Below are the code and all the weights of a small trained network. Each question names an input and a class and asks about switching units off, where a switched-off unit gives its printed mean instead of its output.

import numpy as np


def w(rows, s, z=0):
    codes = np.array(rows[::2]) - 128.0
    scale = np.full(codes.shape[1], s)
    scale[-1] = z or s
    return codes * scale


def norm(h):
    return h / np.sqrt((h * h).mean(-1, keepdims=True) + 1e-5)


def f(y):
    return np.maximum(y, 0)


def log_softmax(a):
    a = a - a.max(-1, keepdims=True)
    return a - np.log(np.exp(a).sum(-1, keepdims=True))


def net(x, mask):
    res = np.array(x, float).reshape(1, 7) / 4 @ E
    u = 0
    for l in range(3):
        y = f(norm(res) @ A[l][:, :-1].T + A[l][:, -1])
        res = res + np.where(mask[u : u + 6], y, B[l][:, -1]) @ B[l][:, :-1]
        u += 6
    return log_softmax(norm(res)[-1] @ U[:, :-1].T + U[:, -1])


A, B = {}, {}
E = w([
[94,60,154,130,26,108,158,146,88],'x0',
[177,209,74,130,175,254,129,98,211],'x1',
[174,180,187,154,201,116,103,113,138],'x2',
[149,122,60,134,34,184,56,213,152],'x3',
[205,126,201,142,157,111,137,121,93],'x4',
[123,137,75,71,144,127,148,79,118],'x5',
[78,161,185,207,175,74,105,163,155],'x6',
],0.0054)
A[0] = w([
[170,120,19,92,125,219,154,87,132,46],'L0N0',
[60,159,34,95,159,98,89,137,144,2],'L0N1',
[37,52,110,81,54,95,173,95,92,83],'L0N2',
[86,116,27,153,9,180,112,219,171,8],'L0N3',
[144,88,199,140,117,97,113,166,117,88],'L0N4',
[118,194,118,167,202,169,136,116,218,27],'L0N5',
],0.011,0.002)
B[0] = w([
[228,158,137,110,101,116,140,114,210,224],'L0N0',
[120,67,122,127,197,34,30,64,167,172],'L0N1',
[73,83,124,187,123,162,182,55,157,238],'L0N2',
[81,100,83,154,78,146,58,251,140,244],'L0N3',
[177,199,108,162,99,76,140,124,127,185],'L0N4',
[94,182,108,157,215,212,163,101,65,207],'L0N5',
],0.011)
A[1] = w([
[125,95,100,124,59,127,107,108,168,41],'L1N0',
[89,142,142,72,229,201,130,158,66,8],'L1N1',
[201,196,202,91,89,39,128,180,42,29],'L1N2',
[95,70,81,69,65,159,63,253,101,18],'L1N3',
[46,56,209,91,52,110,217,98,39,89],'L1N4',
[210,139,149,13,95,171,140,123,191,44],'L1N5',
],0.012,0.0017)
B[1] = w([
[128,191,148,139,174,169,136,171,87,216],'L1N0',
[111,215,186,134,170,186,128,81,72,213],'L1N1',
[209,92,175,142,119,70,51,233,36,194],'L1N2',
[56,93,168,83,159,187,48,216,238,254],'L1N3',
[146,101,56,250,136,161,244,129,182,224],'L1N4',
[164,147,69,70,36,35,145,64,106,201],'L1N5',
],0.012,0.0079)
A[2] = w([
[200,135,60,18,56,90,137,92,117,53],'L2N0',
[69,37,133,81,81,172,164,111,131,57],'L2N1',
[125,124,146,49,113,103,199,88,159,176],'L2N2',
[7,121,175,53,64,186,102,172,133,38],'L2N3',
[61,37,109,71,180,85,76,61,140,104],'L2N4',
[75,169,186,67,178,183,185,111,95,5],'L2N5',
],0.013,0.0021)
B[2] = w([
[106,181,152,87,6,127,167,77,153,234],'L2N0',
[171,178,141,146,155,86,85,181,119,185],'L2N1',
[132,150,106,119,81,109,89,152,134,181],'L2N2',
[154,111,69,50,177,179,96,182,206,254],'L2N3',
[94,66,200,55,95,114,162,125,80,170],'L2N4',
[124,130,93,106,207,162,78,112,81,240],'L2N5',
],0.015,0.0065)
U = w([
[134,208,140,122,237,201,95,42,44,155],'0',
[171,194,108,61,15,122,139,35,166,147],'1',
[58,23,186,74,149,89,120,56,107,5],'2',
[117,64,96,255,112,132,233,98,155,140],'3',
[220,112,181,181,115,62,85,206,32,87],'4',
[95,77,102,95,127,185,44,234,227,191],'5',
],0.0096,0.0031)

Each question gives the input, the list of numbers given to net, and the class t.
The units are the neurons (one row each of A and B). Each row of codes is followed by its name. A weight is (code - 128) times the scale printed after its matrix; where a second scale follows, it is the last column's (A, B and U).
mask holds one flag per neuron, layer by layer. A switched-off neuron (its flag False) gives its mean, the last column of its row in B, instead of its output. The means were averaged over made-up inputs and are rounded, as every weight is.
A unit's drop is (log p(t) with every unit on - log p(t) with that unit switched off) / (log p(t) with every unit on - log p(t) with every unit switched off).
unit that matters most: the unit with the biggest drop
k most important neurons: the k neurons with the biggest drops, biggest first
k most important neurons of layer l: the k neurons of layer l with the biggest drops, biggest first
drop of u: that unit's drop, to one decimal
input [-2,8,4,0,0,-8,-3], class 0: unit that matters most	L0N5
input [-6,8,-7,7,7,0,1], class 1: 2 most important neurons of layer 0	[L0N0 L0N5]
input [-8,5,-1,5,-8,5,-3], class 1: 2 most important neurons	[L0N0 L1N5]
input [3,-7,-2,1,8,-3,6], class 4: 2 most important neurons	[L0N4 L1N2]
input [-2,-2,-5,-5,-5,-2,4], class 3: 3 most important neurons of layer 0	[L0N2 L0N0 L0N3]
input [-6,-8,5,4,-7,2,6], class 2: 3 most important neurons	[L0N1 L0N3 L2N4]
input [-3,-3,-6,-7,-7,1,1], class 2: 2 most important neurons	[L0N1 L2N4]
input [-1,-5,7,-1,-8,-3,3], class 4: 2 most important neurons	[L0N3 L0N2]
input [8,-5,4,-7,5,2,5], class 3: 2 most important neurons	[L1N4 L0N0]
input [2,-8,6,8,2,6,4], class 4: 2 most important neurons of layer 0	[L0N4 L0N3]
input [4,-8,6,1,1,-3,4], class 4: 2 most important neurons	[L0N4 L1N2]
input [5,-2,-5,-3,-4,-8,5], class 3: 2 most important neurons	[L0N2 L1N4]
input [-1,-6,7,4,-1,-2,-3], class 4: 2 most important neurons	[L1N2 L0N3]
input [4,4,-5,-6,8,-5,8], class 4: unit that matters most	L0N2
input [0,5,-1,4,1,-1,-6], class 1: 3 most important neurons	[L0N0 L1N5 L2N0]
input [-3,-1,-5,-8,0,3,4], class 0: 2 most important neurons of layer 0	[L0N0 L0N2]
input [-2,-6,2,-4,0,8,-8], class 3: 2 most important neurons	[L0N2 L1N4]
input [-6,-2,-3,-1,-7,7,-7], class 1: drop of L0N0	1.6
input [-1,-4,0,-1,7,0,3], class 4: drop of L1N1	0.0
input [-5,-1,4,5,4,0,-3], class 1: unit that matters most	L0N3
input [8,8,3,-1,0,-1,-2], class 1: drop of L0N0	1.5
